Below is a small trained network, with its code and all its weights. Each question gives an input and a target symbol and asks what happens when units are switched off, that is, made to give their printed mean instead of their output.

import numpy as np


def w(rows, s, z=0):
    codes = np.array(rows[::2]) - 128.0
    scale = np.full(codes.shape[1], s)
    scale[-1] = z or s
    return codes * scale


def f(y):
    return y / 2 * (1 + np.tanh(0.7978845608 * (y + 0.044715 * y**3)))


def softmax(a):
    e = np.exp(a - a.max(-1, keepdims=True))
    return e / e.sum(-1, keepdims=True)


def log_softmax(a):
    a = a - a.max(-1, keepdims=True)
    return a - np.log(np.exp(a).sum(-1, keepdims=True))


def net(x, mask):
    ids = ['αβγδεζηθλμξπτφψω'.index(c) for c in x.split()]
    T = len(ids)
    res = E[ids] + P[:T]
    q, k, v = (res @ M[0].T for M in (Q, K, V))
    z = softmax(np.where(np.tri(T) > 0, q @ k.T / 2**0.5, -1e9)) @ v
    res = res + np.where(mask[0], z, O[0][:, -1]) @ O[0][:, :-1]
    y = f(res @ A[0][:, :-1].T + A[0][:, -1])
    res = res + np.where(mask[1:9], y, B[0][:, -1]) @ B[0][:, :-1]
    return log_softmax(res[-1] @ U[:, :-1].T + U[:, -1])


Q, K, V, O, A, B = {}, {}, {}, {}, {}, {}
E = w([
[186,174,203,105,139,177],'α',
[90,157,123,66,66,124],'β',
[135,144,50,181,116,163],'γ',
[149,151,167,202,175,127],'δ',
[107,174,114,119,161,211],'ε',
[30,207,177,157,177,20],'ζ',
[91,87,73,197,187,157],'η',
[162,91,173,181,143,41],'θ',
[134,73,132,201,127,158],'λ',
[214,157,196,85,135,66],'μ',
[47,123,170,103,176,150],'ξ',
[108,90,177,82,78,42],'π',
[162,62,179,101,148,129],'τ',
[249,85,133,159,75,35],'φ',
[52,132,63,138,78,126],'ψ',
[210,172,133,161,185,168],'ω',
],0.019)
P = w([
[187,101,160,96,63,70],'0',
[113,185,55,87,243,172],'1',
[165,105,187,115,25,101],'2',
[115,193,55,90,253,172],'3',
[144,106,200,135,21,121],'4',
[112,192,55,90,248,184],'5',
[138,120,207,151,15,144],'6',
[113,191,54,99,255,162],'7',
[145,116,210,152,12,151],'8',
[128,194,47,99,255,159],'9',
[128,93,219,162,18,163],'10',
[113,195,39,91,253,176],'11',
],0.0063)
Q[0] = w([
[128,126,202,155,2,182],'head 0',
[97,98,97,109,158,166],'head 0',
],0.0086)
K[0] = w([
[17,254,195,117,98,12],'head 0',
[111,96,122,136,136,159],'head 0',
],0.0087)
V[0] = w([
[87,184,168,195,171,50],'head 0',
[254,61,11,44,63,217],'head 0',
],0.0027)
O[0] = w([
[115,245,81,253,147,31,147],'head 0',
[254,27,51,57,118,150,5],'head 0',
],0.006,0.00022)
A[0] = w([
[63,128,48,213,232,212,97],'neuron 0',
[172,152,34,231,227,203,2],'neuron 1',
[100,60,83,222,44,140,59],'neuron 2',
[179,89,161,224,249,125,174],'neuron 3',
[104,170,53,105,178,255,154],'neuron 4',
[89,143,93,32,214,88,142],'neuron 5',
[22,170,33,90,175,156,121],'neuron 6',
[203,42,56,163,149,170,157],'neuron 7',
],0.0089,0.0073)
B[0] = w([
[129,101,253,129,72,124,205],'neuron 0',
[113,203,136,43,71,57,173],'neuron 1',
[145,186,105,65,135,141,154],'neuron 2',
[79,119,99,171,153,159,234],'neuron 3',
[184,126,83,207,118,74,254],'neuron 4',
[118,125,134,41,85,194,201],'neuron 5',
[133,84,113,120,204,81,247],'neuron 6',
[149,117,113,145,75,200,176],'neuron 7',
],0.012,0.0058)
U = w([
[182,179,194,56,156,187,141],'α',
[100,136,151,23,23,149,45],'β',
[164,218,82,121,71,138,5],'γ',
[102,122,100,177,190,145,155],'δ',
[180,105,91,164,131,125,113],'ε',
[85,201,158,151,137,93,139],'ζ',
[109,112,145,140,70,155,254],'η',
[126,45,106,160,147,51,142],'θ',
[102,103,97,113,133,228,134],'λ',
[203,141,175,97,147,56,68],'μ',
[71,120,154,84,169,152,133],'ξ',
[122,81,173,111,86,76,44],'π',
[139,42,177,101,153,142,153],'τ',
[188,112,107,121,67,90,41],'φ',
[104,162,3,79,135,118,201],'ψ',
[189,210,82,153,196,173,138],'ω',
],0.011,0.0046)

Each question gives the input, a string of symbols that net reads in full, and the target symbol t.
The units are the heads (2 rows each of Q, K, V and O) and the neurons (one row each of A and B). Each row of codes is followed by its name. A weight is (code - 128) times the scale printed after its matrix; where a second scale follows, it is the last column's (O, A, B and U).
mask holds one flag per unit, heads first, then neurons. A switched-off unit (its flag False) gives its mean, the last column of its rows in O or B, instead of its output. The means were averaged over made-up inputs and are rounded, as every weight is.
A unit's drop is (log p(t) with every unit on - log p(t) with that unit switched off) / (log p(t) with every unit on - log p(t) with every unit switched off).
The circuit of an input: a set's keep is (log p(t) with only the set's units on - log p(t) with every unit switched off) / (log p(t) with every unit on - log p(t) with every unit switched off). Starting from all 9 units, units are removed one at a time, each time the one whose removal leaves the highest keep (on an exact tie, the one counted first), for as long as the keep stays at least 0.8.
units of the circuit, in order: the units of the circuit, biggest drop first
top k neurons: the k neurons with the biggest drops, biggest first
drop of u: that unit's drop, to one decimal
input β β α ε β ψ α ε, target μ: units of the circuit, in order : [neuron 4; neuron 0; neuron 1]
input π ψ φ δ ψ, target ψ: top 2 neurons : [neuron 2; neuron 0]
input ω α β γ δ μ β ξ λ ζ, target ξ: top 2 neurons : [neuron 5; neuron 4]
input δ λ μ α ψ γ γ β α π ψ δ, target ζ: units of the circuit, in order : [neuron 1; neuron 3; neuron 0]
input α θ β ψ, target θ: units of the circuit, in order : [neuron 6; neuron 4]
input η γ β ζ ω, target ζ: units of the circuit, in order : [head 0; neuron 1; neuron 7]
input β ζ μ β ε, target ζ: units of the circuit, in order : [head 0]
input α θ θ ω ψ α ψ λ ζ ψ τ π, target β: top 4 neurons : [neuron 5; neuron 4; neuron 6; neuron 3]
input β β δ ω ζ λ, target η: units of the circuit, in order : [neuron 0; neuron 7]
input ψ α π ψ ζ β μ ξ, target τ: units of the circuit, in order : [neuron 0; neuron 6]
input γ λ ψ, target ψ: top 2 neurons : [neuron 0; neuron 2]
input β β β φ β β μ ψ ω ψ η ω, target γ: top 3 neurons : [neuron 1; neuron 4; neuron 7]
input ψ ζ ψ η φ β α ε μ α ξ, target ζ: top 2 neurons : [neuron 5; neuron 7]
input δ ω ψ π ψ ψ β β φ ψ δ, target δ: units of the circuit, in order : [neuron 3]
input β β β β α β φ α, target ω: drop of neuron 1 : 0.1
input ψ β ψ δ β α α ζ ψ, target ζ: drop of neuron 1 : 0.0
input θ μ ψ ψ δ β ψ β β β β η, target π: drop of neuron 4 : 0.1
